(in the rows, 128 means zero)
Each row is followed by its class.
[126 126 124 114 138 141 157 135 104  91 150 154  99 169 149 146 107 122
 120 150 128 130 123 147 117 128 101 122 103 111 132 146 129 164 137 113
 108 115 119 111 103] : ch
[219 220 120  69 111  68 104 141 206  92 122 202 139 131  78  60  88  91
 123 193 141  90 118  81 169  99 104 222 203 152 126 104  40 131 144 177
  86 174 109 158 175] : Sg
[144  62  99 151 142 140 122 116 130  65 148 174  74  90 119 171 136 129
 133 126 136 100 129 137 167 159 131 108 157 107  83 131 138 109 138 129
 130 118 101 142 120] : cp
[ 72  68  98 158 172 168 159 146  77  88 180 130 113 127 188 153 138 128
 108 104 127 153 148 185 102 132  94 131  65  89 140 166 179 141 145 103
 138 100 153 112  87] : ch
[152 134 120  98 127 130 131 129 146  71 124 153 100 153 104 161 150 114
 112 115  66 115 135 150 160  93 135  88 122  61 148 138 179  98 135 107
  92 105 116 122 124] : cp
[116 134 144 112 136 131 145 137 144  58 132 126 130 148 127 138 161 119
 131 135 107 123 142 146 126 140 136 126 151 119 154 114 118 160 120 130
 102 120 142 131 106] : Sg
[162 155 126 115 132 143 127 168 127  45 161 194 109 127 145 147 131 117
 107 123 103 133 148 132 134 115  96 163  92 104 132 145 142 120 142 113
 133 114 131 140 133] : ch
[ 78 115  78 123 160 141 169 111 129 124 124  74  97 240 150 105 133 149
 130 159 195 140 133 145 101 134 116 139 147 168 129 144  95 204 121 146
 107 140 153 112 107] : Sg
[ 66   4  96 169 147 164 164 116  34 101 104  53  80 132 127 199 177 177
 122  89  93 138 152 181 110 198 126  19  67  71 130 113 201 140 109  85
  90 115 166 106  89] : cp
[ 63  58 160 157  99 118  89 134 117 129 101 146 117 146 121 148 194  84
 124 127  98 125 129 157 160 157 119 121 164  76 152 130 176 112 125 123
 127 118 128 142 125] : cp
[127 140  83 136 140 153 169 152 100 116 146 132  97 153 165 130 110 151
 122 133 161 155 137 109  84 115  87 133 128 141 100 152 127 150 118 126
 124 125 139 125 104] : ch
[ 92  94 119 101 157 163 193 142  65 120 128 110  97 143 182 189 139 172
 113  80  99 157 152 147  79 158 112  80  95 104 132 143 175 140 132 107
 115 130 179 109  89] : ch
[127 134 136 109 131 140 110 135 154 127 116 142 131 129 114 117 135  91
 124 149 137 126 114 123 133 134 138 172 180 141 124 113 100 143 137 153
 117 142 126 130 133] : Sg
[157 145  88  91 116 142 136 136 136  82 132 173  88 121 101 127 107 123
 132 143 100 107 113 102 169 126  99 116 143 121 112 116 134 107 122 143
  82 114 142 137 118] : ch
[122 133 125 107 133 119 158 133 138 102 125 142 115 160 111 134 132 109
 120 148 136 125 141 139 112 153 128 156 150 119 142 151 103 161 134 150
 109 134 143 127 105] : Sg
[104 119 131  96 117 136 151 135 135 124 110  87 120 136 142 134 155 138
 119 140 139 123 109 147 121 152 129 153 160 114 158 140 119 168 135 156
  93 141 149 117 100] : Sg
[176 154 140 127 108 129 131 142 141  99 162 202 111 117 105 151 100 135
 124 126  96  99 119  95 150 117  88 153 129 128 115  99 122 123 127 146
 127 125 124 148 141] : ch
[150 167 114 101 134 103 113 156 176  96 125 173 144 136  96  80 104 101
 108 156 130 112 128 140 143 121 130 178 134 128 143 125  95 136 134 153
 114 133 124 148 110] : Sg
[130  74 110 143 110 116 120 117 117  82 137 108  84 137 140 133 123 116
 144 130 144 127 116 140 139 126 112 106 146  84 102 119 158 130 140 120
 113 126 108 129 122] : cp
[109 132 117 119 162 182 175 152 109  91 140 168 114 110 142 179 123 166
 113  89  79 116 139 149 109 129 105 114  84 130 139 112 163 136 115 122
 130 121 152 124 100] : ch
[172  97  93 113 114  98 126 122 135  75 118 165 119 111 107 119  92 131
 131 149 153  97 109 101 182 149 123 138 185 110  95 148 135 101 169 148
 104 129  91 157 139] : cp
[116 118  88 117 155 155 130 150 117 100 145 151 113  97 163 146 134 133
 115 113 134 129 120 137 117 113 107 124  98 122 115 119 162 144 121  99
 124 120 135 121 102] : ch
[120  97 159 132 124 139 147 130 103 112 120 161 111 148 153 172 143 119
 116 123 114 115 130 118 108 139 102 141 161 106 116 126 151 136 127 125
 131 113 131 127 136] : cp
